Each row is followed by its class.
[-25,-5,9,17,-12,30,7,-8,-16,11,-5,-25,-18,25,-16,8,-6,17,-9,-21,2,10,-2,-14,-11,-10,-13,6,19,18,4,-21,33,1,5,-16,-3] | fati
[-1,-2,18,4,-4,23,-39,-12,34,-25,-43,26,13,-21,18,10,13,35,-1,-16,22,-6,-22,35,6,3,-11,-26,26,-13,29,-15,36,-10,-3,25,4] | Rem
[25,34,-37,16,-39,-3,87,27,19,-28,36,19,-9,-33,76,-17,37,53,-39,9,31,-35,-34,-20,-12,-2,54,-38,-38,45,-1,-31,22,24,28,7,-57] | Rem
[-1,3,5,9,8,21,5,-9,-5,2,17,-8,-12,-30,13,5,9,16,1,-9,-10,12,3,-1,-2,-19,-5,-6,4,9,6,-4,21,-4,-17,-19,5] | zomif
[-1,-10,-13,-3,14,-3,29,17,-7,-7,-11,9,15,-3,15,2,0,-15,-22,-26,14,22,-7,19,7,2,4,17,-6,-34,-33,20,34,25,-5,-6,-8] | zok
[-9,23,4,7,-3,3,4,-12,-8,10,9,-7,-4,-27,12,0,13,6,-9,-20,-1,-1,10,3,-13,-15,-6,-16,29,14,5,-4,20,-15,-8,-15,4] | zomif
[40,33,-2,1,-21,-64,15,-4,29,-32,-43,49,11,13,21,-4,25,-48,-13,-10,48,-38,-25,-18,-12,29,-17,9,-21,-1,50,46,21,-24,-51,-21,-35] | duk
[0,11,-6,-3,9,6,33,9,-11,3,-7,7,-4,18,3,-7,-1,-14,-21,2,-5,24,-10,-22,23,6,7,8,-10,-9,-3,8,-9,12,2,-1,-20] | nuto
[6,-10,-8,-18,14,4,10,-56,34,29,-38,7,6,-42,3,-15,-1,16,42,13,-10,23,50,17,-5,-39,-9,-19,24,21,-6,4,-9,44,-2,22,-14] | zomif
[-4,-5,2,-9,14,-3,17,17,1,-2,-23,20,26,2,29,-3,-9,-1,-16,-13,9,15,5,12,-6,4,18,10,-6,-32,-27,11,35,29,6,3,-6] | Rem
[-1,-9,-30,22,-3,16,7,44,-45,-19,67,24,-28,-51,-2,-14,-22,10,47,-52,-32,29,18,-24,-25,-44,-26,11,23,-6,34,-15,-24,13,-8,18,-2] | fati
[12,9,0,-12,6,4,28,-2,-1,7,-6,12,-5,31,-14,-11,-12,-9,-12,6,-8,23,-8,-28,12,8,-1,1,-18,-16,9,4,-21,8,-9,-4,-10] | nuto
[-22,-27,-9,1,14,27,25,-16,19,-5,3,-27,-8,-22,-2,6,6,17,-9,-22,0,32,4,11,2,-14,-3,2,-16,13,-2,19,11,10,-23,-5,5] | zok
[-10,61,-40,1,-36,-25,-2,-39,-4,12,23,19,3,-16,24,-24,2,3,-13,-60,-13,3,44,-1,-81,-14,-9,-23,-5,-65,-5,-46,43,-86,-22,1,51] | suv
[-47,0,-9,-12,6,42,-15,28,-19,-30,22,34,-19,6,-7,9,-2,17,-7,-16,-4,39,12,6,3,5,-5,16,19,-63,-10,-16,29,-25,48,7,-34] | fati
[-5,15,-3,-4,4,-10,29,7,-19,5,-7,6,6,30,-7,-8,0,-10,-20,4,-2,23,0,-26,13,11,6,-2,9,-11,-1,1,2,5,2,-7,-16] | duk
[27,-28,-9,-5,10,27,18,2,19,-24,59,14,-18,-15,12,-30,-35,3,-14,-27,3,33,31,-49,-18,-24,37,-17,109,-27,-25,-72,-40,15,12,35,-113] | suv
[-30,12,26,-1,-13,-17,-1,26,-37,-26,5,-6,-12,11,14,5,-3,-9,-28,16,-26,1,-42,0,15,-1,-4,31,3,-8,-5,6,8,3,24,8,-16] | lugov
[-11,-25,1,5,13,64,-77,9,41,-16,-8,-32,-12,-39,-19,20,-15,34,56,-30,13,-3,25,61,-15,-13,-51,-32,-19,10,11,10,-15,25,-11,11,10] | Rem
[-10,-12,0,-13,-4,9,-25,-30,13,27,-12,-27,-2,21,-27,10,-6,8,-20,-4,-9,3,7,20,-9,-10,-10,6,-8,1,-19,9,16,47,-12,0,4] | zomif
[24,-29,-3,-13,12,7,89,-61,-39,-4,-59,12,8,42,22,-9,-7,22,-5,7,-9,9,-3,19,26,10,11,-20,27,-11,-15,5,36,-59,-25,-45,-41] | nuto
[-31,9,2,7,-8,-18,-20,0,0,24,-22,-33,4,-18,2,5,7,14,-10,-37,6,-27,7,13,5,21,-13,-8,29,19,-2,4,35,21,-16,18,-20] | Rem
[10,-19,24,-24,10,-6,17,-19,4,-27,-3,45,17,13,-19,5,-2,-2,-12,-15,-24,-17,2,55,-11,-19,1,-29,21,-59,-11,14,49,-71,-30,-30,0] | fati
[-38,6,5,7,-12,15,2,-12,-5,-6,8,-34,9,4,-10,-6,1,10,-43,-28,4,10,-14,-27,-19,-10,-6,-10,9,26,7,-11,67,-38,-19,2,-3] | duk
[5,8,1,-5,0,-2,31,7,-13,13,-7,8,-5,25,-5,-10,-12,-11,-11,5,-6,15,-8,-27,6,4,1,9,-8,2,4,8,-15,9,0,-6,-3] | nuto
[1,4,4,-5,3,-1,34,7,-8,14,-12,5,5,29,3,-10,1,8,-9,-1,-11,24,8,-16,1,4,13,1,-6,-5,3,-5,-10,15,3,-1,-5] | Rem
[10,13,1,-6,8,-6,31,0,-15,8,-12,7,-5,25,-18,-7,-6,-6,-14,16,-9,7,-2,-26,6,6,5,1,2,1,3,-1,-12,-1,1,-10,-9] | zok
[12,-13,-3,0,-13,47,11,-21,-12,12,-36,-2,20,30,14,-1,-18,6,-26,-12,-19,25,12,18,-21,-17,-7,-19,-17,-7,-13,-6,-17,-29,-21,-8,40] | nuto
[-7,-9,-4,-13,12,-5,16,6,-6,-3,-1,10,15,-9,15,3,-3,-3,-9,-11,2,13,0,46,-7,-4,-2,7,10,-32,-26,19,21,21,-5,-20,9] | zok
[9,-5,8,-13,2,-10,7,-4,-14,5,-8,21,19,-1,17,-7,0,-13,-7,5,-2,5,3,18,3,-9,5,10,-2,-17,-15,10,18,11,9,-14,-14] | zomif
[12,-1,-15,6,6,8,26,16,-45,-17,-31,18,14,46,10,-4,9,-18,-17,28,11,9,-26,-53,47,40,8,36,-59,3,-2,14,12,-23,30,15,-38] | lugov
[4,20,2,13,3,14,14,-16,14,12,7,-16,-10,-13,7,-4,3,8,-3,-12,7,10,5,-28,-12,-6,-6,-9,-4,11,12,-8,0,-1,-12,-5,10] | lugov
[-40,-15,-7,14,-14,34,-53,59,-11,-18,16,-5,-11,-18,-19,30,19,10,4,-70,6,1,-11,39,-27,-35,-33,4,11,-8,-8,33,39,22,-7,-5,23] | zomif
[1,0,-7,-4,10,7,24,11,-6,7,7,13,8,-11,18,-10,-3,-12,0,-13,10,25,-2,5,9,3,-1,14,-21,-20,-7,9,20,-4,5,-8,6] | nuto
[-6,-9,0,-7,15,12,16,14,-18,-16,9,16,25,-5,28,-2,-3,-6,-16,-3,10,19,-9,33,5,-6,5,10,3,-22,-21,16,21,25,26,-10,-20] | lugov
[10,-12,15,-22,-19,-29,-30,56,-24,-42,3,17,8,29,-9,-11,-6,-42,-15,-5,-30,-17,-23,1,18,-6,-11,13,-25,-48,1,9,-15,-25,-29,7,-27] | fati
[-4,-7,-7,-11,6,1,24,11,5,-21,-8,25,6,-11,27,-4,-1,10,-3,4,2,-1,3,34,6,-3,3,2,3,-24,-32,18,20,19,12,8,-13] | Rem
[21,70,-82,28,16,15,9,8,-29,48,-15,-14,-22,2,13,9,28,1,-31,-11,37,-23,53,-97,39,96,-5,-21,4,8,-24,-13,-14,-32,-9,15,-34] | suv
[6,4,-3,8,-6,10,-15,48,-6,2,11,-3,-9,-33,20,3,-8,-9,15,-26,16,-3,-13,-22,-32,1,-10,28,-42,15,16,12,39,-33,-5,-1,8] | nuto
[-29,-13,6,13,-26,2,10,-5,4,-28,12,-2,5,9,-9,3,14,-1,-38,-70,12,6,-7,30,3,-3,3,-16,9,-10,-8,-11,41,-16,-9,-1,-19] | zomif
[-24,1,1,0,-31,21,-22,-2,19,-15,19,0,-12,-19,4,-12,-13,16,-15,-14,-8,-28,3,25,-17,-22,-14,-23,13,2,-12,-11,-2,13,-14,-1,-2] | nuto
[-1,-2,2,-17,17,-10,15,37,-34,-12,12,29,24,-14,34,-2,0,-11,-18,5,-9,21,-3,19,0,-8,14,23,-7,-24,-25,15,53,9,8,-19,-5] | zomif
[-3,1,12,-3,4,-1,-4,27,-2,-6,-6,16,19,-20,34,-5,-2,-3,5,-18,18,6,-2,14,-7,7,-6,12,-4,-20,-2,9,25,-3,11,1,0] | Rem
[3,6,-13,0,11,-7,23,10,-12,3,-10,13,8,6,1,-4,-12,-12,-16,-3,6,7,11,17,3,8,9,6,-10,-12,-20,5,10,30,3,-14,6] | zok
[4,-4,-10,-13,17,8,14,16,-6,-4,9,8,16,-2,15,-5,-3,-8,-19,7,12,24,-2,27,24,10,-14,16,-2,-21,-28,11,26,30,10,1,5] | lugov
[-25,6,0,-3,-2,-10,-7,6,-6,-10,-16,-9,8,9,-9,-1,2,-8,-44,-35,7,5,-13,17,-8,-13,11,-8,20,-9,9,10,17,13,-17,-10,9] | zok
[-11,20,-3,12,3,5,3,-17,-2,4,4,-12,-7,-18,6,-2,10,-4,-18,-19,-15,12,8,-4,-6,-20,-4,-12,-2,-3,1,-15,27,-27,-14,-1,8] | suv
[10,-28,26,-10,24,33,-32,22,-17,-7,16,14,7,-13,12,1,13,-3,31,69,-36,11,-28,-4,36,-32,13,19,-22,-33,-9,11,-19,-11,19,-8,8] | duk
[13,2,-2,-4,7,4,28,2,-7,5,-5,11,-7,25,-7,-11,-4,-8,-13,15,-4,19,3,-33,17,6,-4,15,1,-1,0,2,-11,15,1,3,-18] | lugov
[-5,-32,-9,3,26,53,-19,0,4,-28,-13,10,14,23,-10,-9,9,-16,11,4,-5,30,-6,30,53,-35,1,-12,18,-39,-28,8,-35,40,-10,-4,11] | nuto
[6,-2,3,-1,-4,5,25,6,-2,11,-4,5,-3,23,-6,-5,0,-2,-15,10,5,14,2,-26,13,9,6,-2,6,5,3,-2,-10,10,0,-10,-18] | duk
[-18,7,1,8,8,20,7,-12,3,9,12,-19,-8,-10,-13,-5,6,0,-12,-11,-10,12,5,-17,-6,-21,-1,-5,4,2,2,2,-8,-6,-15,-12,16] | zok
[-8,18,-2,8,9,14,17,-9,-10,0,8,-16,-3,-19,3,-1,7,2,-26,-10,-11,5,-3,11,-5,-19,1,-16,4,3,-1,-3,16,-16,-10,-17,1] | zok
[11,-21,2,-4,-6,21,-44,-97,87,9,30,-11,21,6,24,5,33,2,-10,59,-8,15,-24,13,-12,-23,43,23,-49,-21,7,-18,-39,76,-5,18,-25] | duk
[-7,-16,-8,-13,18,0,16,10,-6,-4,-4,14,18,-1,9,0,-1,-14,-15,7,1,14,0,44,3,-14,9,20,-1,-25,-37,26,22,39,9,-14,6] | zok
[37,4,18,41,-12,-4,49,4,-38,8,55,42,6,-36,-11,-27,-12,-45,0,-57,-3,-20,7,-19,-27,-55,14,-17,41,-5,19,-9,-3,-83,21,-13,-11] | duk
[-14,22,-3,13,4,17,15,-14,-7,1,9,-14,-11,-29,7,-4,9,11,-19,-9,-1,-5,-1,-4,-13,-19,-3,-15,21,18,6,-6,21,-25,-9,-17,5] | zok
[-16,-20,-32,2,34,13,-28,-11,-14,40,22,-10,-5,-35,-3,-15,29,-5,36,73,-72,-13,38,-57,25,-35,15,45,2,14,-35,26,-27,44,-51,8,19] | zok
[12,12,6,-9,9,-2,27,1,-11,1,-1,14,1,18,-4,-6,-7,-9,-13,14,-4,14,-3,-11,11,1,-1,-1,3,-12,4,-5,-1,-6,7,-9,-3] | fati
[-66,10,2,13,-13,34,5,-29,4,-4,-3,-6,-8,20,-16,1,22,2,-29,-11,2,6,-1,-40,-9,-24,6,1,10,-8,-15,19,10,-1,28,-3,-46] | duk
[12,-12,11,-9,21,7,25,20,-6,6,-6,20,14,-22,27,4,-1,-14,-15,-2,1,22,-10,-2,6,-19,10,20,-6,-33,-19,23,26,0,10,-2,2] | fati
[4,-4,-3,-20,32,12,-30,29,-31,-4,-2,43,54,0,23,17,43,-7,10,30,-26,11,-8,19,16,12,-19,19,6,-34,-26,36,56,-16,-32,-17,15] | zomif
[2,-11,-7,-6,26,10,8,31,-10,-19,7,13,9,-17,1,-3,-12,-13,-9,-2,9,12,-4,19,26,3,2,7,-3,-27,-30,12,11,23,12,3,-10] | zok
[-18,-12,28,-9,-20,26,-50,-33,30,8,-11,22,14,-7,-7,-6,-9,30,26,-1,-20,2,28,62,-42,-38,-15,-29,17,4,42,-8,-51,14,9,1,47] | Rem
[-3,2,1,-3,8,2,9,5,-9,1,-1,4,-7,18,-18,-9,-4,-6,-10,7,1,9,-4,-32,10,7,7,8,2,-3,10,4,-25,4,0,-7,1] | zok
[-19,-12,-3,-9,-4,0,33,4,3,-3,-21,17,15,9,34,-7,3,12,-16,-17,4,25,16,27,-4,3,10,8,-7,-23,-18,9,23,27,0,-10,-6] | Rem
[-20,-5,-15,-42,-8,0,-38,-57,-35,17,-5,28,54,-46,29,-37,-8,-13,5,32,-26,-30,41,114,34,1,-50,-9,2,-31,-28,14,27,-37,22,-1,-39] | nuto
[-4,-12,12,10,8,47,-69,-16,11,82,32,-43,-17,-30,-37,0,-14,12,23,-14,-5,11,33,-84,23,52,-68,26,-21,4,16,-22,-9,-16,-28,26,22] | suv
[1,7,-2,-3,5,5,20,15,-16,4,-9,10,0,28,-3,-4,3,-6,-18,23,-4,20,-2,-28,26,12,4,6,2,-9,-7,0,-2,14,4,-7,-17] | duk
